Below are the code and all the weights of a small trained network. Each question names an input and a target symbol and asks about switching units off, where a switched-off unit gives its printed mean instead of its output.

import numpy as np


def w(rows, s, z=0):
    codes = np.array(rows[::2]) - 128.0
    scale = np.full(codes.shape[1], s)
    scale[-1] = z or s
    return codes * scale


def norm(h):
    return h / np.sqrt((h * h).mean(-1, keepdims=True) + 1e-5)


def f(y):
    return y / 2 * (1 + np.tanh(0.7978845608 * (y + 0.044715 * y**3)))


def softmax(a):
    e = np.exp(a - a.max(-1, keepdims=True))
    return e / e.sum(-1, keepdims=True)


def log_softmax(a):
    a = a - a.max(-1, keepdims=True)
    return a - np.log(np.exp(a).sum(-1, keepdims=True))


def net(x, mask):
    ids = ['ΔΛΦεμψ'.index(c) for c in x.split()]
    T = len(ids)
    res = E[ids] + P[:T]
    q, k, v = (norm(res) @ M[0].T for M in (Q, K, V))
    z = softmax(np.where(np.tri(T) > 0, q @ k.T / 4**0.5, -1e9)) @ v
    res = res + np.where(mask[0], z, O[0][:, -1]) @ O[0][:, :-1]
    y = f(norm(res) @ A[0][:, :-1].T + A[0][:, -1])
    res = res + np.where(mask[1:17], y, B[0][:, -1]) @ B[0][:, :-1]
    return log_softmax(norm(res)[-1] @ U[:, :-1].T + U[:, -1])


Q, K, V, O, A, B = {}, {}, {}, {}, {}, {}
E = w([
[124,158,178,170,114],'Δ',
[46,182,135,80,107],'Λ',
[154,230,29,5,149],'Φ',
[135,96,155,82,131],'ε',
[31,72,132,185,108],'μ',
[196,23,103,206,2],'ψ',
],0.019)
P = w([
[199,129,105,133,222],'0',
[140,28,174,36,56],'1',
[139,60,167,34,55],'2',
[166,163,21,168,108],'3',
[108,4,111,36,112],'4',
[76,143,136,55,142],'5',
[164,195,44,46,211],'6',
[106,14,121,46,105],'7',
[59,196,145,78,150],'8',
],0.011)
Q[0] = w([
[104,148,138,99,197],'h1',
[116,110,193,91,246],'h1',
[161,173,6,82,115],'h1',
[114,119,205,107,109],'h1',
],0.013)
K[0] = w([
[174,188,69,180,12],'h1',
[85,158,108,112,22],'h1',
[109,124,32,184,207],'h1',
[149,121,122,88,98],'h1',
],0.011)
V[0] = w([
[176,131,113,60,178],'h1',
[164,29,107,106,149],'h1',
[157,86,101,129,248],'h1',
[56,103,97,125,196],'h1',
],0.011)
O[0] = w([
[123,243,178,111,227,254],'h1',
[196,89,90,160,169,182],'h1',
[84,57,72,26,77,24],'h1',
[255,134,136,114,5,146],'h1',
],0.0075,0.0023)
A[0] = w([
[227,230,64,107,98,154],'n1',
[66,64,109,211,130,87],'n2',
[68,174,98,69,85,95],'n3',
[95,141,111,76,41,133],'n4',
[167,115,105,86,163,203],'n5',
[131,140,194,189,107,153],'n6',
[135,176,20,110,110,126],'n7',
[192,154,17,148,173,150],'n8',
[133,41,173,163,155,141],'n9',
[116,45,178,119,133,3],'n10',
[82,94,163,120,205,91],'n11',
[120,115,35,145,167,87],'n12',
[132,43,129,125,78,197],'n13',
[31,152,156,153,50,42],'n14',
[37,97,187,161,105,126],'n15',
[148,112,249,127,114,93],'n16',
],0.012,0.0044)
B[0] = w([
[112,188,228,92,70,242],'n1',
[132,203,173,112,63,200],'n2',
[121,54,77,181,172,255],'n3',
[149,116,81,201,108,239],'n4',
[106,163,92,157,90,194],'n5',
[123,152,1,165,120,172],'n6',
[194,139,193,98,127,203],'n7',
[161,239,72,138,155,187],'n8',
[173,143,146,170,200,209],'n9',
[141,139,164,120,158,159],'n10',
[94,88,104,147,85,180],'n11',
[182,128,115,139,155,142],'n12',
[105,181,148,111,108,251],'n13',
[28,189,149,107,150,215],'n14',
[185,207,98,93,125,240],'n15',
[92,51,110,123,201,179],'n16',
],0.0086,0.0058)
U = w([
[184,161,93,211,202,99],'Δ',
[70,110,63,115,113,114],'Λ',
[173,161,98,54,150,51],'Φ',
[146,123,201,90,187,253],'ε',
[93,175,253,136,105,81],'μ',
[142,89,139,130,88,254],'ψ',
],0.012,0.0037)

Each question gives the input, a string of symbols that net reads in full, and the target symbol t.
The units are the heads (4 rows each of Q, K, V and O) and the neurons (one row each of A and B). Each row of codes is followed by its name. A weight is (code - 128) times the scale printed after its matrix; where a second scale follows, it is the last column's (O, A, B and U).
mask holds one flag per unit, heads first, then neurons. A switched-off unit (its flag False) gives its mean, the last column of its rows in O or B, instead of its output. The means were averaged over made-up inputs and are rounded, as every weight is.
A unit's drop is (log p(t) with every unit on - log p(t) with that unit switched off) / (log p(t) with every unit on - log p(t) with every unit switched off).
The circuit of an input: a set's keep is (log p(t) with only the set's units on - log p(t) with every unit switched off) / (log p(t) with every unit on - log p(t) with every unit switched off). Starting from the 12 units with the biggest drops (on a tie, the unit counted first), units are removed one at a time, each time the one whose removal leaves the highest keep (on an exact tie, the one counted first), for as long as the keep stays at least 0.8.
units of the circuit, in order: the units of the circuit, biggest drop first
most important unit: the unit with the biggest drop
top k neurons: the k neurons with the biggest drops, biggest first
drop when u is switched off: that unit's drop, to one decimal
input Λ Λ Λ ε, target μ: most important unit : n1
input Λ μ Φ ε Λ Λ ψ Λ ε, target Λ: top 2 neurons : (n11 n1)
input Φ μ μ Λ Λ Φ ψ, target μ: units of the circuit, in order : (n1 h1)
input Δ ε Λ μ ε μ Λ, target ψ: top 2 neurons : (n4 n3)
input ψ Δ ψ Λ, target Δ: units of the circuit, in order : (h1 n3 n12)
input Λ Δ Λ Λ, target μ: top 2 neurons : (n1 n7)
input ε Λ Φ Λ, target Φ: top 2 neurons : (n7 n1)
input Λ μ μ ψ μ Φ ε, target Δ: units of the circuit, in order : (h1 n5)
input Λ ε Λ Λ Λ Δ ε, target μ: units of the circuit, in order : (h1 n1)
input ψ ε ψ Φ ψ Δ Φ ψ Λ, target Λ: units of the circuit, in order : (n1 n3 n9)
input Φ Δ ψ Λ ψ ψ, target μ: units of the circuit, in order : (n13 h1)
input Λ μ ψ Δ Λ, target Λ: top 2 neurons : (n3 n1)
input Λ Δ ψ Λ Λ Φ Λ, target μ: drop when h1 is switched off : 0.7
input Λ Φ μ Λ Λ Φ, target μ: drop when n4 is switched off : 0.0
input Φ ψ ψ Λ μ, target μ: top neuron : (n2)
input Λ Λ μ Δ, target μ: drop when h1 is switched off : 0.4
